Here is a tiny trained network, its code and every weight. The questions are about switching its units off for an input and a class, where a switched-off unit gives its printed mean instead of its output.

import numpy as np


def w(rows, s, z=0):
    codes = np.array(rows[::2]) - 128.0
    scale = np.full(codes.shape[1], s)
    scale[-1] = z or s
    return codes * scale


def f(y):
    return np.maximum(y, 0)


def log_softmax(a):
    a = a - a.max(-1, keepdims=True)
    return a - np.log(np.exp(a).sum(-1, keepdims=True))


def net(x, mask):
    res = np.array(x, float).reshape(1, 3) / 4 @ E
    y = f(res @ A[0][:, :-1].T + A[0][:, -1])
    res = res + np.where(mask, y, B[0][:, -1]) @ B[0][:, :-1]
    return log_softmax(res[-1] @ U[:, :-1].T + U[:, -1])


A, B = {}, {}
E = w([
[209,75,54,100,2],'x0',
[225,164,57,116,228],'x1',
[185,223,194,37,93],'x2',
],0.0081)
A[0] = w([
[169,231,137,28,137,194],'N1',
[177,207,188,85,67,208],'N2',
[64,173,212,166,227,63],'N3',
[178,225,169,37,103,148],'N4',
[155,159,170,73,100,75],'N5',
[48,75,194,103,41,101],'N6',
[74,25,39,201,178,253],'N7',
[168,161,200,43,101,70],'N8',
[223,67,29,101,6,9],'N9',
[243,151,58,105,241,40],'N10',
[74,184,200,161,254,96],'N11',
[169,236,190,75,95,143],'N12',
[39,97,203,107,50,50],'N13',
[19,105,229,132,25,16],'N14',
[103,28,72,203,128,102],'N15',
[132,72,77,173,183,99],'N16',
],0.0067,0.0024)
B[0] = w([
[52,113,127,146,152,236],'N1',
[64,114,145,168,122,226],'N2',
[201,39,188,56,35,213],'N3',
[61,87,121,180,146,232],'N4',
[62,97,156,194,156,174],'N5',
[104,139,75,65,193,200],'N6',
[40,121,154,147,116,240],'N7',
[63,81,140,203,137,195],'N8',
[186,18,200,63,14,255],'N9',
[94,96,41,52,217,232],'N10',
[199,21,152,70,2,226],'N11',
[68,96,137,159,139,223],'N12',
[90,117,33,68,214,193],'N13',
[123,129,57,56,198,209],'N14',
[60,114,169,204,138,200],'N15',
[66,103,115,157,139,179],'N16',
],0.0072,0.0077)
U = w([
[156,87,192,77,61,114],'0',
[106,140,36,66,194,126],'1',
[60,125,173,251,138,84],'2',
[120,179,145,153,115,255],'3',
[168,222,125,162,123,87],'4',
[198,193,153,174,150,82],'5',
[178,230,142,174,138,86],'6',
],0.011,0.0097)

Each question gives the input, the list of numbers given to net, and the class t.
The units are the neurons (one row each of A and B). Each row of codes is followed by its name. A weight is (code - 128) times the scale printed after its matrix; where a second scale follows, it is the last column's (A, B and U).
mask holds one flag per neuron, in row order. A switched-off neuron (its flag False) gives its mean, the last column of its row in B, instead of its output. The means were averaged over made-up inputs and are rounded, as every weight is.
A unit's drop is (log p(t) with every unit on - log p(t) with that unit switched off) / (log p(t) with every unit on - log p(t) with every unit switched off).
The circuit of an input: a set's keep is (log p(t) with only the set's units on - log p(t) with every unit switched off) / (log p(t) with every unit on - log p(t) with every unit switched off). Starting from the 12 units with the biggest drops (on a tie, the unit counted first), units are removed one at a time, each time the one whose removal leaves the highest keep (on an exact tie, the one counted first), for as long as the keep stays at least 0.8.
circuit, biggest first: the units of the circuit, biggest drop first
unit that matters most: the unit with the biggest drop
top k neurons: the k neurons with the biggest drops, biggest first
drop of u: that unit's drop, to one decimal
input [2,-6,5], class 1: circuit, biggest first => (N14; N13)
input [-5,0,7], class 2: circuit, biggest first => (N4; N8)
input [-2,-6,6], class 1: unit that matters most => N14
input [2,6,-8], class 2: top 2 neurons => (N15; N7)
input [0,-5,4], class 1: circuit, biggest first => (N14; N13)
input [-6,-6,-6], class 0: circuit, biggest first => (N3; N11)
input [2,0,-1], class 3: top 3 neurons => (N11; N3; N9)
input [-7,-5,-4], class 0: top 2 neurons => (N3; N11)
input [-8,-5,3], class 0: top 2 neurons => (N3; N11)
input [-8,8,-2], class 0: top 2 neurons => (N11; N3)
input [4,2,6], class 2: drop of N4 => 0.1
input [-2,6,7], class 2: drop of N1 => 0.1
input [-8,-1,-2], class 0: drop of N4 => 0.0
input [-7,5,-1], class 0: circuit, biggest first => (N11)
